Below is a small trained network, with its code and all its weights. Each question gives an input and a target symbol and asks what happens when units are switched off, that is, made to give their printed mean instead of their output.

import numpy as np


def w(rows, s, z=0):
    codes = np.array(rows[::2]) - 128.0
    scale = np.full(codes.shape[1], s)
    scale[-1] = z or s
    return codes * scale


def f(y):
    return np.maximum(y, 0)


def softmax(a):
    e = np.exp(a - a.max(-1, keepdims=True))
    return e / e.sum(-1, keepdims=True)


def log_softmax(a):
    a = a - a.max(-1, keepdims=True)
    return a - np.log(np.exp(a).sum(-1, keepdims=True))


def net(x, mask):
    ids = ['δεζθλμπτψ'.index(c) for c in x.split()]
    T = len(ids)
    res = E[ids] + P[:T]
    u = 0
    for l in range(2):
        r = res
        for j in range(2):
            rows = slice(2 * j, 2 * j + 2)
            q, k, v = (r @ M[l][rows].T for M in (Q, K, V))
            z = softmax(np.where(np.tri(T) > 0, q @ k.T / 2**0.5, -1e9)) @ v
            o = O[l][rows]
            res = res + np.where(mask[u + j], z, o[:, -1]) @ o[:, :-1]
        u += 2
        y = f(res @ A[l][:, :-1].T + A[l][:, -1])
        res = res + np.where(mask[u : u + 4], y, B[l][:, -1]) @ B[l][:, :-1]
        u += 4
    return log_softmax(res[-1] @ U[:, :-1].T + U[:, -1])


Q, K, V, O, A, B = {}, {}, {}, {}, {}, {}
E = w([
[137,184,143,95,113,172,130,100,140],'δ',
[239,81,39,168,125,119,120,131,83],'ε',
[90,114,133,106,116,229,180,134,136],'ζ',
[41,149,132,233,163,91,162,106,161],'θ',
[242,21,89,121,135,83,105,146,160],'λ',
[166,220,137,128,135,198,148,153,125],'μ',
[61,78,132,83,93,212,177,95,144],'π',
[108,140,184,251,201,156,166,167,155],'τ',
[50,163,125,200,166,88,179,186,201],'ψ',
],0.015)
P = w([
[141,135,153,162,21,63,31,211,119],'0',
[174,150,90,114,194,104,169,69,149],'1',
[157,129,105,91,181,58,234,68,101],'2',
[157,112,153,73,157,25,221,115,49],'3',
[131,157,51,185,94,155,97,94,202],'4',
[121,139,103,221,2,132,102,131,173],'5',
[129,122,170,127,34,16,159,164,74],'6',
[154,146,49,127,187,151,159,55,164],'7',
[164,100,102,60,206,98,164,94,125],'8',
[203,117,184,119,100,55,215,123,85],'9',
[102,111,70,128,99,128,121,92,180],'10',
],0.0092)
Q[0] = w([
[119,119,252,89,210,139,129,107,46],'L0H1',
[136,120,89,78,223,189,63,108,192],'L0H1',
[83,153,85,54,173,216,11,123,141],'L0H2',
[222,62,76,44,171,110,150,131,88],'L0H2',
],0.037)
K[0] = w([
[121,119,176,178,2,121,82,163,125],'L0H1',
[124,134,74,178,109,183,71,119,211],'L0H1',
[149,136,58,175,138,195,106,87,242],'L0H2',
[105,121,139,192,6,142,28,189,135],'L0H2',
],0.042)
V[0] = w([
[136,148,138,149,139,136,172,103,36],'L0H1',
[101,195,132,95,82,80,65,18,90],'L0H1',
[140,126,110,30,76,178,158,179,176],'L0H2',
[157,3,183,127,113,152,97,40,137],'L0H2',
],0.017)
O[0] = w([
[154,127,95,113,228,198,130,101,146,162],'L0H1',
[1,179,2,111,108,122,109,103,103,3],'L0H1',
[135,102,183,108,184,122,40,52,113,242],'L0H2',
[85,157,161,186,45,95,248,36,32,81],'L0H2',
],0.0075,0.0076)
A[0] = w([
[167,160,127,110,120,196,149,112,123,150],'L0N1',
[137,98,147,225,188,64,134,154,141,3],'L0N2',
[95,220,142,5,100,194,109,135,144,83],'L0N3',
[89,211,158,39,119,228,113,113,84,177],'L0N4',
],0.017,0.0036)
B[0] = w([
[113,84,160,82,120,92,155,130,144,254],'L0N1',
[73,176,60,152,138,125,114,125,100,232],'L0N2',
[71,38,96,153,142,114,212,205,55,205],'L0N3',
[60,124,120,135,136,167,107,11,112,249],'L0N4',
],0.011)
Q[1] = w([
[212,35,37,123,153,101,129,109,54],'L1H1',
[230,101,224,85,53,141,2,67,28],'L1H1',
[77,191,169,94,151,185,198,234,218],'L1H2',
[246,140,31,104,73,125,135,174,90],'L1H2',
],0.028)
K[1] = w([
[96,113,125,165,74,131,5,226,55],'L1H1',
[122,31,255,69,54,212,76,54,104],'L1H1',
[79,199,84,205,210,47,218,71,194],'L1H2',
[182,198,73,163,48,53,10,186,87],'L1H2',
],0.025)
V[1] = w([
[128,83,53,158,138,43,122,122,122],'L1H1',
[181,151,116,145,150,155,136,144,104],'L1H1',
[248,118,48,134,106,217,128,107,45],'L1H2',
[139,72,113,85,97,68,133,103,132],'L1H2',
],0.017)
O[1] = w([
[152,146,150,186,109,253,154,121,185,237],'L1H1',
[181,187,108,157,94,135,122,125,126,3],'L1H1',
[134,150,111,55,101,193,151,121,26,2],'L1H2',
[171,195,163,184,112,148,121,222,90,189],'L1H2',
],0.0075,0.011)
A[1] = w([
[11,201,156,145,120,108,137,78,117,12],'L1N1',
[213,123,59,86,159,119,42,121,135,2],'L1N2',
[31,206,48,146,111,152,157,132,59,71],'L1N3',
[175,160,211,4,12,129,181,116,173,75],'L1N4',
],0.013,0.0089)
B[1] = w([
[147,162,114,106,43,174,73,226,150,250],'L1N1',
[75,205,127,119,68,86,164,209,114,181],'L1N2',
[147,154,102,92,203,37,131,99,207,229],'L1N3',
[172,254,54,97,193,60,117,136,49,188],'L1N4',
],0.0099,0.014)
U = w([
[85,181,125,155,177,121,91,126,165,32],'δ',
[67,227,183,189,121,149,178,40,128,180],'ε',
[144,111,163,159,183,96,53,43,111,254],'ζ',
[123,104,75,117,68,111,190,94,117,120],'θ',
[74,158,102,167,126,73,157,146,71,86],'λ',
[135,97,75,155,188,191,73,140,60,130],'μ',
[134,154,126,81,94,162,98,157,121,115],'π',
[215,122,91,97,145,132,97,125,116,109],'τ',
[255,61,100,128,112,111,107,163,149,95],'ψ',
],0.0055,0.0083)

Each question gives the input, a string of symbols that net reads in full, and the target symbol t.
The units are the heads (2 rows each of Q, K, V and O) and the neurons (one row each of A and B). Each row of codes is followed by its name. A weight is (code - 128) times the scale printed after its matrix; where a second scale follows, it is the last column's (O, A, B and U).
mask holds one flag per unit, layer by layer, with each layer's heads first. A switched-off unit (its flag False) gives its mean, the last column of its rows in O or B, instead of its output. The means were averaged over made-up inputs and are rounded, as every weight is.
A unit's drop is (log p(t) with every unit on - log p(t) with that unit switched off) / (log p(t) with every unit on - log p(t) with every unit switched off).
The circuit of an input: a set's keep is (log p(t) with only the set's units on - log p(t) with every unit switched off) / (log p(t) with every unit on - log p(t) with every unit switched off). Starting from all 12 units, units are removed one at a time, each time the one whose removal leaves the highest keep (on an exact tie, the one counted first), for as long as the keep stays at least 0.8.
circuit, biggest first: the units of the circuit, biggest drop first
unit that matters most: the unit with the biggest drop
top k neurons: the k neurons with the biggest drops, biggest first
top k neurons in layer l: the k neurons of layer l with the biggest drops, biggest first
heads that matter: for each layer, one digit per head in row order, 1 if its drop is at least 0.15 and else 0, layers parted by /
input λ ζ τ μ τ ζ π π π δ, target π: circuit, biggest first => (L1N1; L0H2; L0H1; L0N4)
input ε μ ε π π ζ λ ζ ζ ψ, target δ: circuit, biggest first => (L0N2; L1N3)
input ζ ζ ζ ζ π ψ ε ζ λ ζ τ, target δ: circuit, biggest first => (L0N2; L1N3)
input τ π μ ε ψ μ λ π ζ π ζ, target π: circuit, biggest first => (L1N1; L0H2; L0N4)
input ε δ ζ δ, target ε: heads that matter => 00 / 10
input ζ ζ θ θ μ ζ ζ λ, target λ: top 2 neurons => (L1N2; L0N2)
input ζ ζ ζ ζ ζ π ε δ ζ ζ, target ε: unit that matters most => L0H2
input ψ ζ ζ ζ ζ μ ε, target δ: heads that matter => 01 / 01
input τ π ε ψ ψ ε ζ δ, target ψ: circuit, biggest first => (L0H2; L0H1)
input λ ζ π θ ζ ζ θ ε, target ε: circuit, biggest first => (L0H2; L1H1)
input τ ζ τ ε λ, target θ: circuit, biggest first => (L1H2; L0H2; L0N2; L0N1)
input ζ π μ, target ζ: circuit, biggest first => (L0H2; L0N2; L1N1)
input ζ ζ ζ μ ζ τ, target δ: top 2 neurons => (L1N2; L0N2)
input ε θ ζ ζ ζ ε ζ τ μ, target ε: circuit, biggest first => (L1H1; L0H2)
input ε ζ δ ζ ζ ζ, target δ: circuit, biggest first => (L1N3; L0H1)
input ε θ ζ ζ μ θ π ζ ψ θ ε, target τ: heads that matter => 01 / 01
input λ ζ μ λ ζ π θ ζ ζ ζ, target θ: top 3 neurons in layer 0 => (L0N3; L0N2; L0N1)
input λ μ ζ ζ ε τ ζ ε ζ, target τ: unit that matters most => L0H1
input ε τ μ, target ε: top 2 neurons => (L0N4; L0N2)
input λ ψ ζ ζ π ε ε ζ λ, target ε: unit that matters most => L0H2
input λ λ π, target λ: top 3 neurons => (L1N4; L0N4; L0N2)
input π ζ ε δ ε λ μ δ ζ, target λ: heads that matter => 11 / 00
input ζ ε λ ζ μ ε ζ μ, target μ: circuit, biggest first => (L0H2; L0N3)
input μ π π μ π ζ ζ θ ζ λ, target π: heads that matter => 01 / 01
input ζ ζ ζ ζ δ μ λ μ, target δ: heads that matter => 10 / 00
